[[150 103 122 152 146 130 142 101 118 123 138 147 130 152 147]
 [145 137 135 118 138 113 102 142 138 141 110 144 141 148 124]
 [110 123 121 153 121 151 114 147 148 140 126 111 124 140 111]
 [134 132 155 133 140 147 119 127 103 146 133 108 135 139 104]
 [115 111 131 141 113 136 150 142 103 143 136 150 113 101 122]
 [149 114 151 100 140 156 135 117 121 138 142 143 124 104 126]
 [101 132 126 124 118 155 108 114 141 147 110 122 103 108 107]]
Rows and columns are numbered from 0.
The entry directly below the smallest entry -> 124
The entry in row 0 and column 1: 103
The entry in the bottom-left corner?
A: 101
The entry at row 1, column 2?
A: 135
The entry just left of the smallest entry -> 151
The entry just right of 153?
A: 121
The entry at row 2, column 1?
A: 123
The top-right entry?
A: 147
The entry in row 1 and column 0?
A: 145
The entry in the top-left corner is 150
The entry just right of the centre entry -> 103
The entry directly below the largest entry -> 155
The entry at row 0, column 2: 122
The largest entry?
A: 156
The entry in the bottom-right corner -> 107
The top entry of the column that holds the largest entry -> 130
The entry at row 2, column 0: 110
The entry directly below the centre entry?
A: 142
The entry directly above the largest entry?
A: 136
The entry directly above the centre entry is 147
The entry directly above the smallest entry?
A: 141

[[142 138 158 114 135 119]
 [107 115 113 148 118 134]]
The 5th-last entry, reading row by row is 115
The smallest entry in the first column is 107
Read off the entry just right of the largest entry.
A: 114
Read off the bottom entry of the column that holds the largest entry.
A: 113
Read off the last entry, reading row by row.
A: 134

B =
[[108 120 125 129 109]
 [123 138 132 130 131]
 [126 119 107 127 121]
 [126 120 120 141 131]
 [124 139 136 129 130]
 [118 131 148 127 133]
 [133 129 130 115 125]
 [121 111 105 129 111]
 [120 129 147 125 133]
 [125 126 121 132 130]]
Rows and columns are numbered from 0.
Which number is the top entry of the column that holds the largest entry? 125
Which number is the entry directly above the largest entry? 136
The top-left entry -> 108
Which number is the entry just right of the smallest entry? 129
The bottom-right entry is 130
The entry in row 0 and column 1: 120
Which number is the entry in the bottom-left corner? 125
Which number is the entry at row 2, column 1? 119
Which number is the entry directly below the largest entry? 130
Which number is the entry at row 2, column 0? 126
Which number is the bottom entry of the column that holds the smallest entry? 121
Which number is the entry directly below 136? 148
The entry at row 1, column 0 is 123
The entry just left of the largest entry: 131
Which number is the entry in row 1 and column 2? 132
The entry just left of the smallest entry: 111
Which number is the top-right entry? 109
The smallest entry is 105
Which number is the entry at row 2, column 2? 107
The entry just left of 147: 129

X =
[[101 134 135 133]
 [110 120 101 130]
 [156 117 110 123]
 [155 118 113 124]
 [143 135 151 126]
 [153 118 112 124]
 [ 99 136 137 134]
 [146 136 155 126]
 [154 119 115 124]
 [143 137 155 127]
 [101 137 141 134]]
What is the bottom-left entry?
Answer: 101
The bottom-right entry is 134
What is the second entry on the diagonal from the top-right corner?
Answer: 101
What is the entry directly below 133?
Answer: 130
The first entry, reading row by row is 101
The entry just right of 117 -> 110
What is the entry in the top-right corner?
Answer: 133
What is the entry directly below 117?
Answer: 118
What is the fifth entry in reading order?
Answer: 110
The entry directly above 120 -> 134
The largest entry: 156
The smallest entry in the first column: 99
The largest entry in the first row is 135
What is the 2nd entry on the main diagonal?
Answer: 120
The entry just right of the largest entry -> 117
What is the entry directly above 153?
Answer: 143
The entry just left of 115 is 119

data =
[[117 118 157 144 147 116 116 115 150]
 [148 111 144 137 117 129 124 125 113]]
What is the top-left entry?
A: 117
What is the third smallest entry?
A: 115
The last entry, reading row by row: 113
The 2nd largest entry: 150
What is the entry just left of 137?
A: 144
What is the bottom entry of the column that holds the smallest entry?
A: 111
